Below are the code and all the weights of a small trained network. Each question names an input and a class and asks about switching units off, where a switched-off unit gives its printed mean instead of its output.

import numpy as np


def w(rows, s, z=0):
    codes = np.array(rows[::2]) - 128.0
    scale = np.full(codes.shape[1], s)
    scale[-1] = z or s
    return codes * scale


def f(y):
    return np.maximum(y, 0)


def log_softmax(a):
    a = a - a.max(-1, keepdims=True)
    return a - np.log(np.exp(a).sum(-1, keepdims=True))


def net(x, mask):
    res = np.array(x, float).reshape(1, 6) / 4 @ E
    y = f(res @ A[0][:, :-1].T + A[0][:, -1])
    res = res + np.where(mask, y, B[0][:, -1]) @ B[0][:, :-1]
    return log_softmax(res[-1] @ U[:, :-1].T + U[:, -1])


A, B = {}, {}
E = w([
[128,128,127,128,128,125,129,128],'x0',
[207,65,218,131,133,81,246,163],'x1',
[92,160,174,233,253,91,91,79],'x2',
[3,93,207,34,133,113,130,86],'x3',
[217,108,123,36,183,88,58,121],'x4',
[95,56,71,95,230,240,193,165],'x5',
],0.0081)
A[0] = w([
[154,97,193,151,143,108,230,152,86],'neuron 0',
[113,120,157,93,133,111,121,125,104],'neuron 1',
[132,158,149,156,174,135,117,129,56],'neuron 2',
[176,96,164,130,145,119,157,113,77],'neuron 3',
[101,103,70,114,201,222,200,131,64],'neuron 4',
[103,135,170,184,154,138,123,126,102],'neuron 5',
[132,106,113,62,21,182,127,133,70],'neuron 6',
[135,104,124,109,202,225,160,152,91],'neuron 7',
[141,162,160,151,59,39,114,123,99],'neuron 8',
[82,152,63,127,112,162,43,119,55],'neuron 9',
[76,123,165,100,115,123,128,113,34],'neuron 10',
[207,136,80,162,143,117,134,136,43],'neuron 11',
[210,154,82,203,124,159,127,137,64],'neuron 12',
[66,146,76,151,105,172,45,130,82],'neuron 13',
[114,142,112,113,168,130,156,143,72],'neuron 14',
[94,134,154,166,183,108,115,128,86],'neuron 15',
[113,147,104,95,37,157,176,159,41],'neuron 16',
[96,131,170,214,213,97,100,121,44],'neuron 17',
[165,126,86,135,97,128,141,135,110],'neuron 18',
[179,128,105,174,119,172,136,124,36],'neuron 19',
[150,128,113,181,121,137,135,136,89],'neuron 20',
[124,122,114,124,148,149,135,137,49],'neuron 21',
[149,110,94,88,98,106,149,130,88],'neuron 22',
[157,139,125,86,142,150,51,129,60],'neuron 23',
[126,170,196,167,21,86,53,120,57],'neuron 24',
[178,129,192,143,119,93,168,130,104],'neuron 25',
[186,114,110,46,159,92,94,133,30],'neuron 26',
[26,145,121,253,42,171,207,133,2],'neuron 27',
[175,104,182,121,127,127,185,132,64],'neuron 28',
[178,125,140,105,216,90,87,119,18],'neuron 29',
[38,118,203,47,135,105,140,118,68],'neuron 30',
],0.014,0.0036)
B[0] = w([
[85,211,73,114,123,127,136,123,235],'neuron 0',
[117,121,154,132,124,147,113,154,168],'neuron 1',
[138,115,148,126,121,135,169,99,165],'neuron 2',
[114,172,100,136,126,139,125,128,181],'neuron 3',
[128,44,56,135,133,120,111,118,253],'neuron 4',
[155,130,148,127,129,123,177,95,183],'neuron 5',
[170,131,172,144,138,122,223,72,220],'neuron 6',
[134,67,64,125,122,106,112,108,232],'neuron 7',
[124,52,61,127,139,123,118,110,223],'neuron 8',
[84,209,78,128,133,127,159,132,209],'neuron 9',
[87,112,165,140,133,135,124,162,177],'neuron 10',
[76,107,188,132,132,133,108,161,193],'neuron 11',
[48,102,191,126,121,147,121,168,214],'neuron 12',
[69,199,78,120,119,122,144,128,212],'neuron 13',
[134,106,119,128,126,106,122,131,156],'neuron 14',
[155,122,147,121,117,122,192,99,188],'neuron 15',
[162,122,169,114,139,116,203,82,198],'neuron 16',
[164,115,172,117,134,122,234,77,228],'neuron 17',
[108,116,170,138,126,137,153,120,169],'neuron 18',
[82,119,173,131,133,122,119,141,174],'neuron 19',
[97,125,166,129,124,127,127,150,167],'neuron 20',
[123,110,116,123,116,123,127,124,148],'neuron 21',
[163,135,151,116,132,114,159,104,170],'neuron 22',
[166,171,126,136,127,133,78,150,179],'neuron 23',
[127,36,40,125,134,121,113,120,236],'neuron 24',
[103,175,73,125,131,120,128,128,204],'neuron 25',
[208,156,153,127,122,136,70,139,201],'neuron 26',
[241,179,165,121,126,140,4,170,253],'neuron 27',
[108,185,85,138,128,135,129,123,198],'neuron 28',
[214,155,153,128,116,133,91,134,195],'neuron 29',
[37,109,212,147,122,146,89,193,243],'neuron 30',
],0.027,0.014)
U = w([
[114,3,41,143,146,95,73,111,98],'0',
[53,253,56,126,123,128,125,129,95],'1',
[169,108,206,135,144,116,201,63,85],'2',
[21,71,230,178,127,161,83,210,118],'3',
[242,160,153,130,122,141,4,156,253],'4',
],0.0074,0.0042)

Each question gives the input, the list of numbers given to net, and the class t.
The units are the neurons (one row each of A and B). Each row of codes is followed by its name. A weight is (code - 128) times the scale printed after its matrix; where a second scale follows, it is the last column's (A, B and U).
mask holds one flag per neuron, in row order. A switched-off neuron (its flag False) gives its mean, the last column of its row in B, instead of its output. The means were averaged over made-up inputs and are rounded, as every weight is.
A unit's drop is (log p(t) with every unit on - log p(t) with that unit switched off) / (log p(t) with every unit on - log p(t) with every unit switched off).
The circuit of an input: a set's keep is (log p(t) with only the set's units on - log p(t) with every unit switched off) / (log p(t) with every unit on - log p(t) with every unit switched off). Starting from the 12 units with the biggest drops (on a tie, the unit counted first), units are removed one at a time, each time the one whose removal leaves the highest keep (on an exact tie, the one counted first), for as long as the keep stays at least 0.8.
units of the circuit, in order: the units of the circuit, biggest drop first
most important unit: the unit with the biggest drop
top k neurons: the k neurons with the biggest drops, biggest first
drop of u: that unit's drop, to one decimal
input [2,-5,-3,1,5,-6], class 0: top 2 neurons -> neuron 24; neuron 27
input [8,-4,-5,-1,2,-1], class 2: most important unit -> neuron 6
input [-7,5,-2,-4,-3,-5], class 0: top 4 neurons -> neuron 8; neuron 24; neuron 9; neuron 13
input [4,7,-2,7,7,1], class 1: top 2 neurons -> neuron 27; neuron 0
input [4,0,6,-6,-2,-4], class 2: top 3 neurons -> neuron 17; neuron 30; neuron 5
input [6,-2,-4,-8,-8,1], class 3: top 2 neurons -> neuron 12; neuron 19
input [-7,1,7,3,-8,6], class 4: top 3 neurons -> neuron 27; neuron 6; neuron 16
input [0,8,-8,-5,-4,-2], class 1: top 2 neurons -> neuron 0; neuron 28
input [-7,-7,5,8,3,-3], class 3: top 3 neurons -> neuron 30; neuron 0; neuron 10
input [0,1,8,4,-5,-8], class 0: top 4 neurons -> neuron 24; neuron 8; neuron 6; neuron 16
input [-1,-1,-6,5,7,2], class 4: top 4 neurons -> neuron 26; neuron 17; neuron 23; neuron 15
input [-1,-3,3,-8,-8,7], class 3: top 4 neurons -> neuron 12; neuron 19; neuron 20; neuron 24
input [-4,-2,-7,-6,-8,1], class 4: top 3 neurons -> neuron 27; neuron 17; neuron 15
input [7,-8,1,-7,4,-7], class 1: units of the circuit, in order -> neuron 9
input [7,5,5,-7,-1,0], class 3: drop of neuron 12 -> 2.1
input [-3,-6,-2,-3,-8,3], class 4: drop of neuron 27 -> 5.6
input [-1,8,3,2,6,7], class 1: drop of neuron 27 -> 0.5
